In the rows, 100 means zero.
Rows with their classes:
112  118  105  103  105  101  119  115  95  95  87  97  98  102  89  95  90  90  87  94  103  114  101  101  90  90  100  101  99  97  113 -> <68>
112  89  103  99  98  101  142  126  107  115  88  104  103  107  107  134  81  107  117  108  86  108  90  105  93  86  96  117  104  120  113 -> <66>
113  101  110  95  110  107  94  129  105  115  101  91  103  94  96  103  93  90  113  111  93  110  101  108  101  94  106  102  106  111  106 -> <52>
123  86  91  99  99  119  118  159  87  132  79  99  89  92  102  115  108  111  120  100  100  100  110  93  101  97  110  91  86  116  114 -> <66>
84  103  74  84  87  97  93  110  83  96  99  119  106  91  104  120  130  93  111  119  93  65  90  98  118  106  104  73  119  121  114 -> <56>
114  88  103  92  104  114  109  134  97  106  88  119  88  99  94  98  89  118  112  106  100  110  98  100  103  78  117  100  99  104  104 -> <52>
114  79  95  90  95  115  105  139  103  119  109  106  102  106  99  131  132  102  122  113  96  79  106  93  103  111  121  80  94  117  109 -> <63>
126  69  71  87  106  105  108  169  75  129  46  111  87  86  121  146  134  142  133  102  102  80  114  89  108  106  125  64  76  99  117 -> <53>
118  84  92  101  102  95  114  127  101  101  113  95  96  97  105  103  104  98  105  106  93  102  110  85  108  82  105  98  84  102  109 -> <52>
133  89  68  84  101  103  130  171  71  139  93  102  83  94  101  140  128  111  131  102  102  91  106  96  97  93  121  68  81  132  114 -> <53>
115  86  91  101  92  102  100  137  91  125  93  97  105  94  95  118  109  159  113  97  118  57  103  96  103  95  123  77  89  111  113 -> <53>
134  92  114  96  111  117  103  129  116  118  100  114  89  101  95  110  102  105  119  100  95  104  92  82  93  95  105  89  92  96  111 -> <64>
105  99  107  94  99  115  98  129  96  103  92  90  101  98  88  110  119  109  115  114  104  86  83  102  102  100  95  91  101  125  110 -> <56>
109  90  94  96  100  105  111  124  87  104  92  92  97  86  93  122  109  111  116  105  111  100  105  103  109  24  98  93  103  129  105 -> <55>
121  86  92  103  104  107  108  142  97  129  97  83  97  93  101  123  115  126  115  82  99  102  117  95  99  101  117  82  85  103  114 -> <53>
125  59  85  78  86  120  112  176  99  136  100  118  98  82  94  154  128  131  140  112  90  78  106  96  113  94  117  72  84  130  122 -> <63>
134  81  104  99  104  116  101  164  90  137  82  84  93  98  97  110  109  117  110  107  92  107  122  96  89  76  108  100  77  107  121 -> <52>
104  103  116  128  90  101  106  113  100  124  94  96  104  101  94  117  97  105  106  111  103  89  96  111  104  98  95  97  95  118  105 -> <56>
129  76  101  93  104  126  119  176  95  131  94  99  90  92  90  132  121  131  144  112  87  84  99  99  105  81  91  81  87  128  118 -> <66>
113  81  78  102  104  100  106  108  82  107  94  109  86  96  110  111  112  117  103  102  109  98  108  92  101  107  115  88  79  95  106 -> <53>
120  77  87  70  82  101  100  128  138  143  106  118  93  94  93  121  118  127  113  111  95  70  112  102  103  115  129  76  84  107  107 -> <56>
100  96  88  84  96  99  77  111  107  126  108  117  88  89  95  103  104  121  106  107  87  79  105  94  106  110  123  83  81  103  106 -> <56>
115  92  88  108  106  116  116  135  81  90  83  91  107  99  92  92  107  122  129  100  98  98  107  88  93  96  98  86  88  114  118 -> <53>
106  104  135  89  89  98  82  122  128  127  113  113  89  94  97  104  91  98  107  95  87  102  89  99  92  94  103  107  98  108  113 -> <56>
118  86  44  94  95  116  112  143  79  124  98  103  89  96  110  128  83  119  135  114  104  90  114  108  120  105  124  64  74  107  111 -> <55>
137  69  85  84  104  110  119  176  96  143  91  91  86  80  106  146  120  123  128  127  99  87  116  102  112  105  128  53  73  112  126 -> <68>
118  78  80  90  96  114  107  160  106  123  78  131  93  90  99  145  112  119  131  112  83  87  106  98  103  87  109  91  84  122  127 -> <64>
110  96  92  88  100  119  112  158  79  114  73  110  82  86  104  129  118  117  127  96  91  104  102  90  103  98  103  80  91  115  111 -> <53>
106  95  118  74  98  114  107  130  100  124  105  103  90  94  89  131  116  122  74  115  100  88  96  83  108  103  107  82  87  111  112 -> <56>
97  94  107  76  90  109  103  129  113  112  87  121  96  96  101  120  119  110  112  98  94  89  99  93  121  101  91  102  106  120  103 -> <56>
86  116  140  100  83  115  90  108  133  112  108  117  102  99  87  107  84  102  117  107  83  91  74  97  112  88  79  109  111  117  101 -> <56>
89  104  110  95  103  113  102  128  96  89  100  109  101  85  101  109  111  101  117  107  101  90  98  93  101  95  82  98  114  118  24 -> <56>
104  85  97  105  100  101  110  122  75  100  86  86  102  92  108  104  110  88  118  111  90  145  87  108  106  79  80  106  115  116  110 -> <52>
122  87  101  94  113  131  80  173  95  120  121  105  95  86  98  134  113  117  142  116  89  91  106  91  118  98  127  88  96  118  112 -> <56>
104  103  96  87  94  106  98  120  97  103  106  105  92  101  104  113  97  112  110  107  108  94  107  96  110  101  101  96  91  116  104 -> <56>
123  76  73  79  99  101  114  136  94  117  101  106  95  83  107  127  113  126  114  105  103  79  114  96  110  117  111  82  86  108  114 -> <53>
120  85  89  92  94  100  120  135  93  133  96  97  100  102  106  122  116  125  117  103  98  106  112  110  116  104  126  82  85  106  111 -> <53>
105  80  83  103  122  120  111  159  78  117  91  106  82  97  107  140  106  126  135  114  90  115  106  100  103  108  106  101  97  114  114 -> <68>
121  72  108  93  99  122  123  176  88  129  80  105  92  79  107  137  113  139  146  104  97  86  115  108  98  71  105  86  91  136  135 -> <56>
94  83  82  99  104  111  122  167  78  138  83  86  88  93  93  126  111  122  128  102  97  105  108  110  109  102  112  82  88  115  110 -> <68>
115  82  58  97  99  100  116  143  77  98  95  110  102  95  110  144  125  114  137  114  96  83  101  103  119  116  115  77  96  115  111 -> <63>

Rows, each with its class:
77  142  92  84  108  104  117  102  93  81  149  87  101  86  95  92  123  127  104  134  82  108  98  72  140  104  106  123  94  108  100 -> Q
81  136  94  48  110  98  125  83  88  89  154  115  100  79  107  92  130  110  125  121  93  115  97  49  99  103  103  134  87  119  96 -> Q
111  94  112  89  96  103  107  91  105  120  107  91  104  95  97  92  98  108  118  101  100  96  90  113  101  102  104  96  83  54  106 -> E
83  117  73  104  88  88  117  98  104  104  91  100  90  108  99  86  104  117  93  91  96  100  91  80  101  100  98  98  109  109  96 -> H
80  124  83  107  86  101  111  105  99  70  107  95  108  112  129  53  103  130  68  100  106  91  88  75  93  102  100  102  87  77  102 -> G
76  134  103  91  94  104  106  106  95  80  172  108  103  103  101  90  124  135  108  128  93  108  79  70  140  94  94  121  85  101  118 -> Q
71  123  112  104  92  100  118  108  101  90  95  96  117  100  115  105  89  118  101  98  104  91  101  114  97  107  98  90  124  87  129 -> G
84  131  99  124  88  110  114  110  100  81  105  108  106  105  93  84  93  108  98  115  102  98  87  75  96  108  101  99  96  100  107 -> H
96  103  82  127  97  104  94  108  122  100  106  111  104  101  98  105  102  112  102  98  96  98  90  115  98  99  105  104  98  95  112 -> E
90  115  36  71  99  106  120  89  98  95  137  97  96  84  91  96  125  116  113  130  86  111  91  62  102  93  94  123  104  108  99 -> Q
108  96  98  4  112  101  111  148  96  80  93  111  110  124  113  101  116  132  156  103  90  80  111  100  109  109  100  105  92  126  58 -> X
108  80  107  90  105  99  96  88  114  110  105  93  75  90  96  101  98  100  104  90  104  114  108  126  96  89  104  102  101  138  83 -> E
80  134  103  126  97  101  122  117  108  89  100  88  114  101  101  89  111  116  88  117  97  90  91  92  90  108  100  102  103  100  90 -> E
98  123  94  71  98  99  121  90  84  90  151  103  96  84  98  89  124  112  126  128  99  109  96  49  92  98  124  121  98  118  96 -> Q
77  122  98  169  90  69  95  106  104  74  88  103  98  100  111  103  95  110  83  96  112  92  91  139  96  107  104  98  100  84  105 -> G
79  132  90  80  91  114  123  103  94  125  154  107  107  99  100  92  133  129  123  153  92  107  85  59  114  102  103  126  123  97  88 -> Q
78  139  92  88  90  105  108  102  92  75  150  106  120  102  97  94  122  111  109  129  83  116  90  71  108  98  111  130  90  108  109 -> Q
105  81  97  121  92  106  89  105  95  99  109  96  87  98  87  81  104  110  98  107  90  101  88  108  131  100  110  104  92  84  111 -> E
79  150  100  80  102  113  105  107  99  85  138  106  103  86  96  99  124  137  117  136  87  106  94  56  109  97  111  113  104  123  107 -> Q
76  143  90  65  94  118  113  107  96  77  157  95  105  93  82  94  122  121  124  132  97  105  87  77  103  89  108  123  86  99  119 -> Q
107  130  106  4  106  103  107  105  111  58  105  105  110  122  113  73  116  128  121  105  108  91  105  87  110  100  100  98  94  118  49 -> X
92  93  95  123  102  104  88  103  100  124  107  96  103  102  90  88  90  110  96  110  104  105  93  89  106  104  93  85  100  84  107 -> E
73  196  99  77  97  113  114  114  98  71  147  114  106  103  98  77  122  147  133  143  95  98  83  67  109  96  104  129  89  93  113 -> Q
101  140  108  18  100  98  97  112  101  82  108  116  116  121  99  73  102  156  129  114  115  90  77  95  109  105  98  89  83  78  91 -> X
71  143  103  149  113  114  95  109  100  68  116  99  108  112  115  87  96  120  120  123  107  85  83  98  102  101  100  107  106  85  122 -> H
90  108  114  122  99  93  89  95  96  93  123  100  95  104  92  94  99  83  103  105  101  95  96  79  94  112  101  98  97  105  112 -> H
93  117  98  91  91  66  117  105  99  76  97  96  108  100  101  114  105  90  95  90  98  104  99  91  105  100  100  82  105  97  96 -> G
87  142  92  99  94  105  118  95  92  90  148  113  107  96  97  94  132  122  114  127  90  102  90  66  122  93  119  122  103  109  105 -> Q
87  138  94  61  103  99  121  88  92  80  146  106  97  78  101  96  121  122  112  128  89  122  94  54  104  96  106  117  109  121  100 -> Q
96  105  105  105  100  97  94  86  100  108  115  108  100  107  94  101  103  111  106  101  114  96  91  111  89  92  102  104  92  114  112 -> E
89  124  92  143  93  110  103  112  99  114  108  106  118  100  89  75  102  114  93  91  105  108  84  118  85  92  99  108  98  86  121 -> E
104  117  106  12  103  87  99  89  107  79  110  91  98  118  107  68  103  97  139  105  108  93  122  57  106  107  98  97  90  135  83 -> X
71  136  98  93  96  106  105  95  92  97  155  104  101  93  94  87  131  124  106  143  104  111  87  70  113  105  114  141  94  94  117 -> Q
74  144  94  175  85  112  103  125  98  64  105  109  114  119  110  85  107  118  86  129  107  100  83  102  102  114  106  89  92  74  114 -> G
113  97  101  117  101  119  96  93  94  107  129  107  101  98  95  96  97  111  92  104  92  99  95  110  97  98  87  109  96  84  106 -> E
80  129  93  66  99  116  109  113  104  85  153  105  101  88  93  93  127  127  117  138  92  121  79  87  88  86  107  130  100  125  132 -> Q
142  119  106  4  98  118  118  107  106  71  108  112  135  107  127  85  124  121  130  100  103  84  103  93  120  101  93  102  89  111  70 -> X
86  141  101  97  94  105  108  91  97  94  145  115  102  91  113  81  134  173  107  130  99  109  84  60  96  98  115  141  90  118  109 -> Q
93  130  90  46  100  116  113  104  100  82  160  102  98  101  86  93  124  127  123  124  95  108  92  74  106  69  106  125  99  112  107 -> Q
81  116  90  150  93  83  94  109  112  68  104  107  111  107  99  82  109  117  94  125  96  92  88  95  93  107  98  111  96  95  117 -> H
113  120  98  107  127  108  124  113  98  95  88  105  102  136  104  91  96  119  95  102  107  97  89  92  99  102  100  107  107  104  101 -> H
86  110  98  119  104  96  110  105  107  89  97  97  95  94  108  101  98  89  106  98  100  96  96  100  107  97  104  98  100  80  91 -> G
106  96  101  89  94  98  116  104  101  87  92  102  112  98  103  101  125  108  90  91  104  89  109  87  89  109  95  97  106  119  83 -> G
99  91  104  118  102  116  107  77  105  102  112  101  91  100  93  79  69  102  88  104  100  88  96  77  94  102  99  92  105  83  110 -> H
95  123  92  90  81  106  115  93  93  77  157  106  101  84  97  89  122  102  115  113  97  112  91  82  116  96  102  121  95  118  113 -> Q
99  146  101  28  88  128  115  114  113  71  95  87  118  125  108  76  115  126  121  120  113  83  106  106  104  105  98  97  94  114  74 -> X
104  149  105  34  86  101  105  120  100  74  105  107  120  105  106  71  103  155  123  120  113  72  96  91  115  102  101  96  79  127  86 -> X
81  117  101  113  67  100  113  103  95  97  88  99  121  102  106  91  102  118  100  98  102  84  111  111  103  116  104  91  103  85  97 -> G
84  170  98  62  89  114  116  129  105  45  107  104  110  132  112  59  115  139  127  128  117  77  80  89  104  111  99  101  91  103  85 -> X
124  44  98  26  112  89  95  68  107  133  73  88  78  84  112  124  95  61  100  60  97  114  130  90  97  88  84  90  112  123  95 -> E
77  113  94  157  90  92  90  109  96  91  76  105  107  97  102  107  88  113  92  100  101  94  85  133  101  110  106  87  93  88  97 -> G
82  110  94  176  90  98  88  114  105  68  116  102  104  108  107  116  99  94  82  101  105  92  94  107  95  105  101  96  96  86  109 -> G
77  121  104  78  105  106  112  84  93  90  144  97  80  95  93  96  123  116  114  122  90  109  91  78  108  102  111  110  84  112  91 -> Q
70  138  77  128  98  130  112  101  133  89  101  97  99  89  104  91  107  122  104  115  106  104  101  97  99  93  113  95  100  98  111 -> E
99  152  101  13  95  111  93  116  100  73  115  112  82  128  110  69  129  142  144  121  104  62  92  62  108  107  99  95  99  137  81 -> X
125  130  97  4  103  91  107  108  103  74  122  97  121  103  103  100  103  131  127  88  113  92  105  103  108  108  101  106  74  110  76 -> X

Rows with their classes:
102  107  97  100  109  95  115  105  101  100  99  96  99  94  101  90  103  99  105  83  103  99  94  97  98  103  115  98  115  102  102 -> N
100  92  87  99  102  78  87  98  104  97  106  115  121  102  99  107  124  101  102  98  102  102  104  87  90  95  81  107  106  94  99 -> M
99  98  96  115  110  113  120  108  97  93  94  95  99  97  104  95  95  100  99  100  93  99  87  100  102  97  118  108  107  98  102 -> M
92  125  105  95  108  112  99  111  98  102  102  93  74  95  98  95  99  99  112  95  103  119  91  101  97  111  113  95  121  98  100 -> N
104  94  108  97  103  126  122  113  104  104  97  88  80  96  100  93  91  101  109  93  102  90  79  102  107  107  118  101  110  112  96 -> N
98  106  109  90  95  105  92  106  112  109  104  87  73  104  97  93  107  105  124  96  105  107  95  90  98  115  93  94  103  102  100 -> L
100  88  86  118  117  97  101  104  99  94  97  114  111  103  97  95  108  107  98  101  96  101  91  84  93  91  101  111  111  95  101 -> N
105  93  98  92  101  108  114  111  111  94  84  107  112  102  104  112  112  96  109  98  100  91  82  131  105  118  99  116  92  93  98 -> N
102  87  90  114  109  96  111  103  99  93  99  106  122  101  99  88  101  103  97  99  96  92  93  87  99  91  103  111  102  97  96 -> L
105  127  127  63  76  117  80  81  114  117  91  95  56  105  96  108  114  96  138  95  110  128  97  122  102  135  87  88  99  100  94 -> L
97  88  94  117  102  93  78  98  102  93  102  100  107  112  95  115  118  108  103  109  111  118  107  80  94  86  70  110  89  86  98 -> M
106  113  94  95  99  93  100  102  106  97  91  101  96  96  103  112  121  101  114  98  122  105  91  116  90  113  98  106  115  85  108 -> N
98  107  96  113  106  103  93  97  96  97  109  102  90  99  104  96  97  101  100  100  98  105  101  92  96  95  102  98  104  91  99 -> N
94  98  100  99  97  103  93  99  98  100  99  100  96  99  99  99  112  101  110  98  106  101  98  92  95  100  92  110  99  97  103 -> M
101  80  92  99  99  81  81  86  100  103  114  107  109  108  101  105  123  105  108  99  93  95  112  71  96  87  71  110  96  93  99 -> M
103  108  94  102  102  111  120  113  105  97  88  95  92  92  98  87  100  94  110  93  97  99  81  100  102  107  123  109  117  101  101 -> N
99  101  107  99  103  110  120  109  106  97  94  96  91  98  90  86  104  98  109  91  104  93  77  99  104  113  118  104  114  106  102 -> M
108  110  96  100  104  106  117  108  100  104  102  86  85  107  102  87  99  98  109  83  96  86  89  98  104  108  118  103  106  98  103 -> L
102  120  94  84  99  115  111  110  100  106  100  82  70  97  101  89  96  94  118  90  104  103  88  127  106  116  116  93  113  103  98 -> N
105  118  89  89  87  91  81  93  104  110  113  86  73  107  100  105  117  99  117  91  101  109  111  94  97  110  80  95  97  84  101 -> N
92  86  98  132  116  114  106  108  97  101  109  96  78  99  101  81  83  104  88  98  92  91  105  74  100  81  116  102  99  96  98 -> L

Rows, each with its class:
102  100  66  105  109  105  62  117  96  101  99  97  98  77  86  103  104  94  95  100  176  103  100  41  90  135  111  98  116  116  87 -> U
112  108  71  99  102  102  157  101  100  103  85  94  108  93  81  106  104  102  106  115  64  98  100  37  102  155  111  108  115  110  97 -> U
102  109  93  96  98  103  75  127  116  85  98  94  103  88  95  100  115  101  105  90  157  103  105  58  80  109  106  82  88  108  97 -> D
100  99  94  99  93  102  92  84  126  84  88  87  102  91  99  96  108  105  113  97  135  107  104  55  64  106  112  85  86  106  90 -> D
96  113  57  93  100  113  99  103  110  99  97  98  112  99  85  103  110  100  93  95  143  108  104  51  110  112  124  85  88  125  98 -> C
118  94  104  107  105  103  90  114  83  96  74  91  86  72  101  101  101  111  95  97  152  98  102  73  107  122  98  101  116  111  92 -> U
103  101  88  92  100  99  105  115  97  101  105  93  98  111  91  106  107  107  98  96  74  96  98  90  98  116  114  106  104  96  106 -> U
93  91  89  98  92  101  66  111  92  101  105  98  93  88  86  103  123  112  97  95  134  103  98  93  76  122  92  82  87  116  91 -> U
99  103  82  98  99  101  95  88  107  92  91  94  97  83  98  99  110  109  108  100  129  108  96  50  62  109  105  85  86  111  88 -> D
102  92  86  98  101  111  111  48  112  98  85  92  105  106  108  93  87  113  97  101  115  108  101  82  112  76  124  88  92  113  100 -> C
95  93  86  102  102  92  68  69  105  107  123  106  100  110  103  100  91  96  104  108  113  104  100  102  63  93  114  104  103  93  97 -> U
106  100  64  100  101  108  156  62  95  115  71  101  111  95  96  101  84  103  87  118  60  99  97  83  131  146  108  119  122  113  92 -> C
100  97  105  98  95  102  78  105  115  87  82  90  97  82  99  98  110  113  101  100  132  108  100  85  73  121  102  93  94  101  91 -> D
100  112  103  96  102  105  105  90  113  93  77  105  103  85  111  96  97  100  99  103  109  106  102  111  91  100  90  93  96  98  89 -> D
95  91  88  105  92  100  56  110  89  101  121  97  88  88  81  102  117  108  100  93  161  102  101  66  73  108  100  82  88  118  97 -> D
106  102  80  92  108  112  157  39  120  104  71  93  119  118  115  94  73  107  91  109  60  106  103  105  143  95  130  107  107  100  102 -> C
107  104  91  98  96  111  120  97  108  88  75  95  103  83  94  97  108  109  100  91  152  105  107  50  102  102  109  76  85  126  93 -> C
104  102  89  99  99  105  89  122  96  96  94  93  98  91  89  102  110  112  100  88  139  102  104  66  102  100  109  83  93  116  105 -> U
99  105  105  95  112  94  102  122  83  111  116  101  100  131  109  104  93  96  102  99  50  92  94  148  133  75  105  116  114  77  122 -> C
90  92  84  99  94  98  66  88  86  115  122  104  96  112  90  104  97  104  87  109  101  100  95  136  104  99  102  100  98  101  99 -> U
108  113  90  89  102  104  58  138  113  83  76  90  99  83  103  97  117  109  96  94  148  104  106  89  81  141  116  94  105  91  89 -> C
106  112  108  97  103  105  123  112  108  88  72  100  103  80  106  98  104  95  106  96  108  101  101  82  94  117  93  100  101  103  90 -> U
105  109  101  101  103  106  126  90  112  89  80  100  101  77  103  95  103  103  108  95  135  111  99  46  84  81  103  84  84  120  94 -> D

Rows with their classes:
101  101  115  94  103  101  111  98  97  87  106  100  138  95  103  95  85  104  111  98  109  99  84  106  119  107  81  109  84  88  107 -> <45>
97  100  94  110  104  94  95  98  91  106  105  111  66  100  104  110  108  88  96  94  92  106  112  106  81  89  111  85  107  97  101 -> <47>
114  98  97  96  103  105  105  100  107  104  98  102  112  101  103  96  100  105  101  100  107  94  99  107  93  116  104  95  93  100  101 -> <45>
124  85  78  82  104  105  104  119  96  103  93  96  124  109  91  99  102  106  114  107  100  99  103  116  89  125  107  91  93  106  98 -> <45>
108  96  82  82  99  101  102  83  119  110  91  110  78  78  96  99  111  114  82  104  76  97  103  96  96  94  112  109  93  111  94 -> <47>
115  99  97  80  104  82  108  99  98  114  82  91  125  103  86  101  87  118  106  110  98  94  78  92  86  120  112  107  98  112  99 -> <45>
93  107  129  101  97  83  108  85  96  104  97  85  116  107  98  96  81  107  103  106  112  99  79  85  101  104  92  115  112  97  104 -> <45>
98  101  99  108  99  90  97  107  91  103  101  102  88  107  100  103  98  97  104  94  106  104  102  101  91  98  105  89  108  97  103 -> <45>
100  107  90  96  110  101  101  91  103  103  107  122  87  89  106  105  103  98  93  100  90  99  100  106  98  92  104  92  83  94  100 -> <39>
94  106  95  98  117  103  105  91  99  102  113  119  73  89  105  107  109  81  90  97  80  99  101  103  94  85  98  92  85  92  102 -> <39>
95  83  115  105  93  84  92  75  94  114  88  84  63  82  103  101  107  107  83  99  80  103  111  85  75  87  109  126  132  111  99 -> <47>
